Each row is followed by its group and then its class within the group.
-37 -3 34 -18 -8 -14 3 13 61 33 -14 -11 26 -21 -7 82 -20 -6 10 3 -17 -63 -> sl:lt
-11 -2 -3 -13 -9 -5 -6 0 40 28 -3 -14 12 0 -5 35 -6 -21 2 6 1 -28 -> jt:mf
-17 5 24 10 1 -2 13 -7 19 23 6 -13 6 -9 -3 19 -9 -3 11 -5 -12 -19 -> sl:Qj
-14 0 15 -9 7 -11 1 3 22 6 0 -3 1 -29 -8 36 -15 -5 14 3 -13 -14 -> sl:lt
-34 -6 37 9 7 -8 9 -3 34 14 -18 5 6 2 2 33 -1 -1 10 -11 -5 -16 -> jt:mf
6 1 3 8 -7 -4 10 -10 43 10 -15 3 6 -8 0 45 -10 -1 2 7 -4 -27 -> pf:Jr
-5 -1 10 6 -6 -8 8 -4 34 5 -14 -6 9 -7 -7 33 2 0 9 6 -8 -33 -> pf:Qc
5 -1 3 4 -4 -6 10 -3 44 6 0 -19 9 -10 -7 41 -5 -7 6 1 -2 -25 -> pf:Jr
-2 1 9 1 15 -4 2 21 12 5 3 -7 10 -12 -12 47 3 0 23 -2 -12 -29 -> sl:lt
-18 0 14 2 17 -4 4 2 23 2 -2 -5 2 -7 -13 30 -11 -7 26 3 -9 -12 -> sl:lt
-17 3 16 11 4 -7 5 1 28 11 -1 1 -2 -5 5 29 1 -7 7 4 0 -11 -> jt:mf
-25 -1 32 10 2 -7 13 -2 83 22 -8 -8 2 -9 -3 42 0 -6 15 1 -9 -23 -> jt:tm
-21 -3 33 7 11 -5 0 3 39 8 -9 -4 3 -3 0 41 -5 -7 4 0 -6 -22 -> jt:mf
-18 -3 19 14 6 1 4 3 27 12 -3 -10 9 -14 -4 12 0 -6 13 2 -20 -24 -> sl:Qj
-15 4 30 20 5 -13 11 -2 68 17 -6 -8 -8 -6 7 21 -1 -11 7 0 -6 -12 -> jt:tm
-14 -7 16 -4 3 1 9 5 18 5 -7 -7 6 -16 -7 13 -6 1 17 1 -17 -12 -> sl:lt
-21 -3 23 10 2 -14 5 -17 53 19 -30 -6 6 -5 3 16 1 -5 -3 3 -4 -30 -> jt:mf
5 -3 -2 11 -10 -5 -1 -14 4 -2 -7 -5 14 -5 2 42 1 3 4 0 2 -32 -> pf:Qc
-26 1 26 5 9 -6 6 -1 41 19 -17 2 9 -4 7 35 3 -7 8 2 1 -24 -> jt:mf
-15 -1 5 -5 10 -5 7 -25 15 19 -10 -7 14 -14 -4 31 -26 -2 6 -11 -16 -29 -> sl:lt
4 -6 6 11 -10 4 2 -22 21 12 -12 -4 14 -3 -2 52 -5 -8 3 6 -6 -38 -> pf:Qc
-22 -3 24 12 -2 -4 4 5 41 8 -12 -1 2 -2 -2 37 1 2 12 1 -3 -20 -> jt:mf
-12 -2 8 13 9 -12 3 -11 50 22 -10 -16 3 -13 0 36 -8 1 5 11 -11 -39 -> sl:Qj
-23 4 18 9 3 -4 4 -8 29 17 5 -6 6 -9 2 8 7 -2 18 3 -4 -32 -> sl:Qj
-2 -3 6 11 -12 -6 8 -17 22 3 -20 -7 11 -8 -1 71 -10 9 -8 1 0 -55 -> pf:Qc
-10 1 17 -13 5 -7 3 -7 24 9 2 -13 11 -7 -7 20 -14 0 0 -1 -11 -17 -> sl:lt
-1 -8 7 11 -11 -8 7 -22 20 7 -15 -5 10 -6 3 67 -8 -1 0 -4 -4 -47 -> pf:Qc
-18 7 21 21 10 1 8 -1 32 15 -6 -11 2 -24 3 9 2 -7 16 1 -11 -24 -> sl:Qj
-27 -1 22 24 -1 -6 4 3 44 12 -12 -3 -1 -4 8 26 5 -7 8 -5 -2 -32 -> jt:mf
-20 0 28 1 13 -1 10 -22 18 20 -13 -4 0 -8 0 47 -17 3 1 1 -7 7 -> sl:lt
12 -6 8 11 -5 -5 11 -24 26 6 -18 2 2 -5 2 50 -8 -3 10 -10 -9 -22 -> pf:Jr
-10 1 15 24 12 -11 -1 -5 43 18 -5 -7 -5 -8 5 25 -5 -8 22 5 -27 -20 -> jt:tm
-21 -4 28 21 10 -10 7 -19 59 22 -19 -4 -6 -7 10 45 -2 -9 6 4 -1 -29 -> jt:mf
-29 3 18 -4 13 -2 -5 0 15 20 -9 6 5 0 5 17 -2 0 -11 0 -3 -14 -> jt:mf
-14 -3 19 9 0 -4 8 -3 24 10 -12 -9 10 -10 0 1 -3 1 23 3 -17 -18 -> sl:Qj
12 -10 -5 8 -12 -12 4 -16 26 3 -11 -3 5 -7 -7 44 3 -3 -7 -1 -4 -41 -> pf:Qc
-22 -6 19 -5 14 -8 9 -23 27 25 -9 -4 15 -1 -8 72 -16 0 -5 5 -5 -22 -> sl:lt
-11 -10 19 9 2 -14 6 -8 59 23 4 -12 -4 -9 5 22 -2 -8 4 3 -1 -15 -> jt:tm
8 -5 -4 7 3 -12 14 -19 48 19 -22 -1 14 -2 0 26 -3 -6 -9 7 3 -31 -> pf:Jr
6 -8 0 8 -1 -2 11 -35 2 14 -11 -5 20 -4 -6 58 -8 -2 -2 -1 5 -44 -> pf:Qc
-5 -5 15 -4 2 -11 9 -6 47 12 -10 -8 6 -11 -9 29 -10 -4 5 4 -12 -27 -> sl:lt
-10 -4 36 10 2 -15 10 9 87 25 -17 -3 -7 -10 -1 57 -6 -8 10 -9 -14 -36 -> jt:tm
-6 3 11 -3 7 0 4 -12 22 13 1 -15 3 -19 -7 46 -17 4 15 5 -11 -23 -> sl:lt
-15 -2 27 16 -6 -13 6 -8 58 14 -7 0 0 -3 10 31 7 -8 -4 -4 11 -16 -> jt:mf
-14 -1 21 10 -1 -6 8 10 50 12 -3 -16 8 -19 -7 8 -5 -3 21 2 -13 -17 -> sl:Qj
-17 1 20 8 7 0 7 9 31 14 -4 -8 3 -13 0 19 -5 -2 18 4 -12 -16 -> sl:Qj
-16 1 23 6 -4 6 1 18 62 13 5 -9 4 -16 2 30 -5 -8 31 -5 -9 -17 -> sl:Qj
-34 -2 35 25 4 -8 3 2 47 19 -25 11 1 -6 -3 67 5 -13 7 0 3 -26 -> jt:mf
-29 -1 41 4 3 -5 1 1 47 24 -2 0 6 1 5 36 -1 -8 7 -6 -1 -5 -> jt:mf
5 -5 -6 15 -4 -7 10 -25 19 0 -7 -5 7 -7 -1 43 -4 -3 -6 6 0 -23 -> pf:Qc
-5 3 18 18 -4 5 -1 15 25 4 4 -8 2 -14 -4 -2 -8 3 39 -1 -13 3 -> sl:Qj
-15 -3 30 24 -1 0 6 3 62 19 -8 5 -5 -6 11 29 1 -3 18 -1 -4 -4 -> jt:tm
-19 1 28 15 7 -17 5 -17 75 35 -11 -7 -1 -3 6 9 -1 -11 5 6 -14 -19 -> jt:tm
-7 -4 26 10 5 -5 8 -24 35 12 -1 -4 -1 -3 6 48 -1 -10 0 -3 -6 -7 -> jt:mf
-4 4 16 10 -6 -6 -2 -4 43 14 10 -9 3 -14 1 1 10 0 18 17 -14 -14 -> sl:Qj
6 -4 0 0 -13 -2 2 -5 24 -1 -5 -7 8 -7 3 48 0 -4 5 -2 -1 -30 -> pf:Jr
-37 -2 31 17 13 -14 11 -12 78 23 -15 -9 -10 -4 2 29 -7 -12 6 11 -3 -14 -> jt:tm

Each row is followed by its group and then its class within the group.
-10 5 -5 -13 12 19 -6 -11 1 -4 13 28 0 -7 12 3 9 -14 -3 3 7 5 -> B:(84)
-16 16 -15 -12 12 -1 -2 37 -4 -4 -8 34 -11 -4 5 4 2 -12 6 11 32 14 -> Z:(80)
-8 12 -6 11 -8 -3 -4 18 4 1 -16 -10 -4 1 1 5 8 6 9 14 -8 0 -> Z:(87)
22 23 -13 -10 5 5 2 21 0 -7 2 -6 -8 -1 7 -5 12 -28 -13 -9 10 6 -> P:(108)
-26 22 -14 -7 10 13 -6 28 -4 1 -5 38 -5 -1 11 3 -6 -23 -1 7 16 15 -> Z:(100)
90 -26 10 -29 10 -5 1 -10 18 -12 22 -46 11 -13 1 -24 11 74 43 23 8 -34 -> B:(88)
-23 23 -9 -13 -3 6 -3 18 -3 4 3 60 -7 1 10 4 -3 -28 -14 6 21 10 -> Z:(100)
31 28 -8 -15 5 4 2 14 14 1 2 -18 -9 1 10 -5 18 3 -4 7 -8 -4 -> J:(91)
8 15 -10 -12 -2 4 4 24 -6 -4 -3 5 -5 1 8 -2 3 -21 -16 -3 21 -7 -> P:(108)
15 -6 1 -26 9 20 -5 -16 3 -5 30 57 1 -19 12 -6 -8 -18 -3 -4 17 2 -> B:(88)
-3 20 -13 3 1 -3 -1 8 9 3 -6 11 -8 -3 7 -3 12 -15 -3 -1 -7 10 -> J:(78)
0 35 -9 -31 13 14 -5 21 4 6 6 29 -8 -11 10 0 4 -25 -34 6 6 -6 -> J:(81)
-5 3 -1 -24 5 26 -7 -26 -7 0 25 49 2 -18 8 13 -1 -26 -20 -2 -5 -3 -> B:(97)
37 24 -10 -35 -4 6 1 45 14 0 15 22 -8 -7 24 -7 9 -2 -3 9 25 -7 -> J:(78)
24 17 -16 12 -2 0 -1 10 10 2 -6 2 -6 5 10 -10 14 -35 -7 -13 -4 13 -> P:(108)
18 16 -3 -23 -6 4 1 23 4 5 8 11 -1 -6 6 -1 7 -8 -11 9 21 -7 -> P:(79)
-6 37 -12 -34 -4 9 4 37 -3 -3 5 30 -12 -1 18 -4 -2 -24 -27 2 38 5 -> P:(104)
28 21 -17 -17 11 -1 5 27 10 -6 0 -12 -4 -1 8 -3 18 4 2 8 22 7 -> P:(104)

Each row is followed by its group and then its class within the group.
1 -7 0 9 6 0 21 -2 0 -13 12 5 -6 1 6 -10 -13 13 -3 5 19 8 -> (34):S
-9 2 5 11 10 3 9 16 13 5 -3 -9 -6 -7 9 -9 21 -4 -1 4 1 -7 -> (37):U
-11 2 0 26 7 -2 -3 22 14 0 -11 -7 -7 -7 9 -17 32 -9 3 28 -2 -14 -> (37):X
1 -2 2 2 7 -9 31 4 -4 -14 7 7 8 -2 -4 -10 -10 7 -3 7 20 10 -> (34):S
1 -4 -6 7 8 -10 22 11 -10 -6 8 -3 0 -4 -8 -4 16 5 4 -7 21 6 -> (34):S
-3 0 1 4 0 2 -11 -9 4 7 -17 -13 -9 0 9 -4 24 -6 8 18 -16 -11 -> (37):C
-12 -3 -2 9 -2 -5 -30 6 7 1 -10 -4 2 4 12 7 25 -3 9 14 -19 -11 -> (37):C
-19 -4 3 20 -1 -6 -14 12 -1 4 0 -4 -5 3 13 -8 30 -8 13 37 -7 -15 -> (37):X
-6 0 5 5 -4 -2 -3 -14 6 6 -14 -11 -21 -3 12 -6 25 -3 1 19 -23 -7 -> (37):C
-6 1 7 20 16 -1 17 17 -5 -5 22 1 30 -7 -2 -2 2 8 -2 5 31 13 -> (34):R
-5 8 3 17 16 0 27 5 0 -4 15 2 4 -11 -1 -8 -8 10 -6 10 25 13 -> (34):R
7 9 4 3 9 1 15 -11 15 -2 -4 -4 -1 -8 0 -11 6 6 -10 5 1 1 -> (34):S
-5 -2 7 3 -2 -3 -17 -12 8 4 -14 -8 -10 1 9 0 26 -3 -2 21 -24 -12 -> (37):C
-4 -2 3 11 11 -8 2 2 7 -6 1 -1 3 -1 1 -6 13 11 -3 7 5 8 -> (34):S
-21 -5 -3 18 0 -5 -12 8 10 -1 -36 -1 -2 4 9 -11 28 -4 6 21 -7 -11 -> (37):X
-9 3 -5 6 5 -4 10 3 5 7 -1 -11 -12 -4 0 -11 7 -4 6 1 -3 -11 -> (37):U
2 2 10 -1 5 1 12 -24 -6 4 -11 -4 -2 -8 -2 -11 -3 7 -2 15 1 4 -> (34):G
4 3 3 5 12 -1 18 10 0 -1 9 3 4 -9 -3 -6 -2 5 -5 0 17 10 -> (34):S
-14 -9 -11 8 0 -11 -17 -1 -2 -7 -10 -2 1 9 5 -7 14 4 8 17 -7 -1 -> (37):C
-9 -4 1 7 -4 9 -23 3 1 5 -15 -9 -1 3 11 -5 33 -12 9 28 -20 -19 -> (37):C
-11 -2 0 10 -6 -8 -10 7 -6 7 -3 -7 -12 1 8 3 19 -10 13 11 -7 -14 -> (37):U
8 -7 -2 2 1 -8 7 -3 -6 -7 -2 3 10 1 -3 -8 1 7 0 6 4 7 -> (34):G
-8 -8 -7 8 -8 -7 -21 0 1 -2 -9 -1 -6 5 8 -2 30 0 9 19 -12 -3 -> (37):C
-5 -6 7 8 0 4 -26 8 2 7 -13 -6 0 -3 5 -2 43 -4 10 17 -11 -4 -> (37):C
-6 -5 3 -2 -3 2 -33 1 -12 4 -17 -7 1 0 6 -1 34 -8 8 11 -22 -9 -> (37):C

Each row is followed by its group and then its class within the group.
-14 -2 3 2 -15 -4 -19 1 30 -18 -6 3 11 -3 -1 -4 11 13 -11 -8 10 1 -> <69>:M
17 -2 -4 3 2 -7 -14 -8 31 -9 -2 9 6 7 -5 -18 3 -3 0 -11 1 -2 -> <69>:M
21 -21 12 32 -11 -5 -1 -17 1 -4 -9 0 18 -3 -6 12 -8 -29 7 -18 -14 43 -> <77>:F
8 2 0 26 -8 -32 7 5 0 8 -4 -11 1 1 -1 8 -4 -36 7 -11 -9 -10 -> <77>:Y
12 0 -3 26 -2 -9 -10 -3 36 -11 38 7 -6 29 16 7 -8 17 16 -50 7 3 -> <69>:L
19 -6 -4 18 -4 -17 -9 -1 11 9 -1 0 -14 32 0 -1 -1 19 24 -39 -3 6 -> <69>:L
15 1 6 22 9 -22 -7 -4 22 -1 -3 9 -34 32 -3 -8 6 9 23 -38 11 2 -> <69>:L
1 14 -4 2 -12 32 -13 -3 31 -26 -4 -16 8 1 3 21 6 22 7 -1 1 0 -> <69>:Q
0 0 -3 -7 1 -13 -4 2 7 -1 -3 3 -5 16 -4 -10 5 5 13 -4 8 -2 -> <69>:L
0 -1 12 25 -10 -2 10 -2 -2 8 1 -1 9 2 4 10 -3 -13 17 -29 -11 11 -> <77>:F
-9 10 2 -3 -21 -6 4 -1 9 -7 -2 -29 26 -32 2 4 1 -21 -10 20 1 -1 -> <77>:Y
-21 7 6 8 -18 -24 5 -1 8 5 5 -8 -19 -5 10 11 5 -9 24 -6 7 -4 -> <77>:Y
-28 2 -8 -9 -14 19 -7 10 2 -23 0 -28 33 -37 -8 7 0 -24 -12 31 4 -9 -> <77>:Y
4 -1 -2 7 -12 -4 10 4 16 2 -1 -3 23 -4 -10 2 10 -20 -9 11 -7 -5 -> <77>:F
-1 6 -5 -6 -11 0 -17 -7 36 -12 5 6 -4 9 4 10 5 33 2 -39 15 1 -> <69>:M
21 -7 -15 -8 2 -27 -8 2 -32 -12 -30 2 20 -15 -25 -1 -3 -50 -36 1 -13 -3 -> <77>:A
-4 9 -1 -10 2 16 -14 1 25 -24 4 8 3 4 -11 -3 8 12 -7 0 2 -7 -> <69>:M
-7 14 2 47 -56 27 -4 9 10 13 4 -33 13 12 8 32 -3 -5 20 -25 -29 4 -> <77>:Y
-2 13 -14 -10 -13 16 -39 1 27 -20 -1 -4 20 -29 -1 -4 0 -6 -34 19 6 -18 -> <69>:M
-19 13 3 7 -19 4 -1 -1 2 0 5 -18 21 -16 -2 0 11 -11 -2 9 -10 1 -> <77>:F
5 19 -5 1 -3 4 -12 0 26 -14 -4 -2 12 -7 -5 -4 7 4 -18 -1 -6 -4 -> <69>:Q
1 6 5 7 -11 -31 4 -1 6 11 2 -15 2 -18 0 17 -11 -54 -1 -18 -9 1 -> <77>:Y
-10 23 -29 -9 -19 29 -3 1 58 3 19 -9 7 12 18 10 4 44 13 -32 12 -1 -> <69>:Q
3 8 -6 8 -8 2 -9 -6 33 -7 6 7 8 11 4 -2 10 1 3 -14 1 6 -> <69>:L
-1 6 -4 15 -3 -5 -10 -5 23 -4 0 3 1 15 -6 -6 4 -1 10 -10 0 -8 -> <69>:Q

Each row is followed by its group and then its class within the group.
-12 13 12 6 14 0 23 12 10 14 4 41 16 1 -11 15 -3 15 7 5 6 16 -> qf:pr
4 -5 -1 0 15 -6 -23 -21 -1 9 -2 -10 4 -12 -8 13 -2 8 5 1 -6 22 -> nt:nm
-6 -3 11 -1 3 0 3 -5 -7 16 -10 -14 -15 -6 -2 3 5 -1 -4 32 0 9 -> bm:gs
-3 16 -1 7 15 9 -13 -1 5 17 16 38 4 -1 -6 7 -5 17 10 -7 2 13 -> qf:zr
-1 -3 22 0 6 5 5 -27 -8 10 1 -9 -18 1 -4 -1 4 -10 7 16 -3 10 -> bm:fc
-8 11 9 6 5 1 7 8 12 5 6 30 3 -2 -6 4 1 15 4 -12 5 10 -> qf:sz
2 3 -20 -4 7 8 -8 -4 -9 12 -16 -23 -14 0 7 -10 -3 -34 -10 6 -5 -7 -> nt:jq
-1 2 -9 -5 18 -1 4 -14 -4 22 -16 5 -12 -6 -5 16 2 3 1 11 -3 14 -> bm:ht
-4 14 8 12 11 0 -5 1 13 4 18 30 16 1 -9 1 -7 17 8 -18 3 13 -> qf:sz
-9 12 -2 4 2 6 14 14 6 7 4 31 10 0 -2 3 -3 5 4 -5 3 10 -> qf:pr
-1 5 3 -4 21 -2 5 -16 -7 24 -18 -6 -14 -7 -4 12 2 -9 -6 22 -1 19 -> bm:ht
-10 23 15 4 19 -2 -2 -5 7 11 9 38 19 -2 -13 13 -8 22 14 -12 7 22 -> qf:zr
-5 0 -15 3 4 6 7 -11 -10 29 -10 -12 -18 -2 0 5 4 -14 -4 22 -6 3 -> bm:ht
-2 3 2 -3 5 0 3 -8 -5 12 -10 -11 -12 0 -2 7 7 -5 -2 18 -1 6 -> bm:gs
-3 -8 6 -5 17 -2 9 -18 -7 17 -15 -7 -19 -4 -2 6 5 -9 0 14 -3 14 -> bm:fc
0 -1 4 -1 8 -4 0 -12 -5 13 -2 -5 -13 -3 -2 0 4 -3 3 5 -3 10 -> bm:gs
-3 16 16 0 4 -4 2 14 9 3 2 32 9 3 -5 6 -1 25 4 -2 11 11 -> qf:sz
-5 15 -2 8 2 3 2 11 12 4 9 33 11 -2 -7 8 -5 17 0 -20 4 10 -> qf:pr
4 3 0 0 18 2 -9 -21 -7 15 -5 -10 -10 -5 -5 11 -4 -8 -1 20 -6 16 -> nt:jq
-13 14 -3 7 11 -2 9 15 12 15 3 33 13 -7 -8 14 -5 21 4 -1 6 12 -> qf:pr
0 10 -10 -9 23 -6 5 -8 -6 26 -33 -5 -8 -11 -9 25 -6 0 -8 20 0 22 -> bm:ht
-2 0 4 0 17 1 6 -19 -9 25 -8 -4 -11 -4 -5 4 2 -15 1 22 -2 18 -> bm:ht
-2 -11 -19 -2 18 -4 -20 -18 0 14 -6 -3 3 -12 -5 8 -4 -6 0 -6 -5 19 -> nt:nm
4 5 -12 -7 14 1 1 -12 -11 19 -13 -6 -3 -2 -1 9 -3 -23 -1 13 -2 7 -> bm:ht
-5 18 12 5 9 2 -1 3 10 4 9 31 4 -2 -10 15 -6 26 7 -5 5 13 -> qf:sz
1 9 12 -4 6 0 7 -13 -3 1 -10 -7 -6 -2 -4 9 -4 2 -2 11 2 10 -> bm:gs
-5 10 0 4 -1 11 10 11 7 -2 6 27 -11 6 3 6 -6 10 -1 -3 2 -7 -> qf:pr
1 -4 4 -7 12 3 10 -19 -6 10 -13 -1 -10 -4 0 6 -1 -17 4 5 -6 14 -> bm:fc

Each row is followed by its group and then its class within the group.
-14 -6 -28 25 -14 -29 8 1 -50 76 -3 -1 9 26 -15 -14 16 4 14 0 -13 -33 -> Jz:<261>
-9 13 31 -7 17 -3 -8 3 -10 -14 -1 0 19 -21 13 27 -1 -4 1 -3 1 5 -> rj:<275>
-7 2 -9 -5 2 -21 -3 1 -53 -33 -1 -29 -6 29 19 -19 -5 11 3 9 1 9 -> lg:<272>
-7 -2 21 -12 9 -1 8 3 -44 59 -4 -16 19 -6 5 7 23 6 8 3 18 6 -> rj:<275>
-25 2 26 9 -4 -22 -7 -3 -46 10 -7 4 5 -7 -4 -2 9 -4 5 1 -8 -15 -> Jz:<257>
17 -19 6 5 -5 0 -15 9 -46 -2 -1 -32 -18 26 29 -9 15 11 4 1 12 -6 -> Jz:<274>
-5 2 -1 -8 21 -26 -14 3 -26 -55 -7 -15 7 -4 17 -8 0 14 9 4 6 -2 -> lg:<260>
-8 -2 -15 -3 -8 1 3 6 -75 68 5 -17 -12 0 14 -13 34 12 8 24 1 -9 -> Jz:<274>
5 -6 -2 -7 2 2 6 -17 -51 1 8 -43 -1 21 18 0 20 5 -8 5 3 -5 -> Jz:<274>
-13 5 13 6 -15 -10 -12 14 -13 -18 3 7 6 7 5 -20 14 -6 2 5 -4 -12 -> lg:<260>
-8 0 7 -4 3 -23 -15 3 -27 -56 4 -12 9 14 15 -13 3 2 5 8 -4 16 -> lg:<272>
-19 9 26 -4 -2 -24 -18 -1 -8 -50 -3 18 17 0 8 1 -1 1 -1 4 6 -2 -> lg:<272>
-20 19 -23 8 -14 -26 14 3 -35 100 -2 -8 -8 57 -18 -18 21 2 -1 0 -10 -28 -> Jz:<261>
2 4 14 1 16 -9 -5 2 -28 41 0 -5 27 -10 8 72 4 3 5 1 2 -5 -> rj:<279>
-17 -2 22 0 6 -14 -5 -1 19 52 -6 15 25 -18 -10 16 20 -17 2 7 -2 -30 -> rj:<280>
-29 3 20 10 4 -18 -14 -4 -19 42 22 13 34 -42 -20 22 1 -11 4 -4 -2 -23 -> rj:<279>
-13 1 -3 15 -2 -5 3 1 -32 36 -1 -5 1 5 -1 -4 13 7 12 0 8 -13 -> Jz:<261>
-15 14 -4 1 -5 -4 -6 -7 -44 30 4 -16 -3 10 6 4 12 -9 2 -11 -1 -13 -> Jz:<261>
1 -10 22 -13 22 -4 -6 0 -16 15 5 -1 15 -24 22 31 15 9 -2 5 3 7 -> rj:<280>
-18 2 19 21 -12 -8 -9 -8 -24 8 -6 -2 7 12 12 0 -26 19 15 2 -12 -17 -> Jz:<261>
-16 -8 -9 3 -9 -24 -3 2 -48 23 -6 22 6 10 -22 -15 31 -7 7 3 -13 -24 -> lg:<278>
-26 -5 -16 -3 -17 -25 -4 4 -33 11 -3 -13 -6 22 -5 -10 -2 0 9 4 -19 -15 -> Jz:<257>
-3 12 7 -11 11 -10 4 4 -55 52 13 14 21 7 -12 14 25 2 4 12 9 -12 -> rj:<280>
-13 0 26 12 -16 -20 -11 -6 -13 -7 -4 -17 11 -3 20 1 -6 -2 0 -2 18 3 -> Jz:<257>
-29 -16 3 14 -21 -18 -18 2 -52 59 -3 -4 -5 17 1 -10 61 4 8 -6 -3 -34 -> Jz:<261>
-22 -4 0 -6 38 -2 16 1 -24 57 3 -4 20 -25 -9 27 18 16 4 0 -4 -1 -> rj:<275>
-9 15 -22 -49 24 -43 -8 2 -42 72 -10 -4 24 5 -23 6 24 4 3 0 3 -15 -> rj:<279>
8 0 6 -14 38 2 17 14 -54 29 16 -21 14 -12 11 19 43 7 9 4 8 2 -> rj:<280>
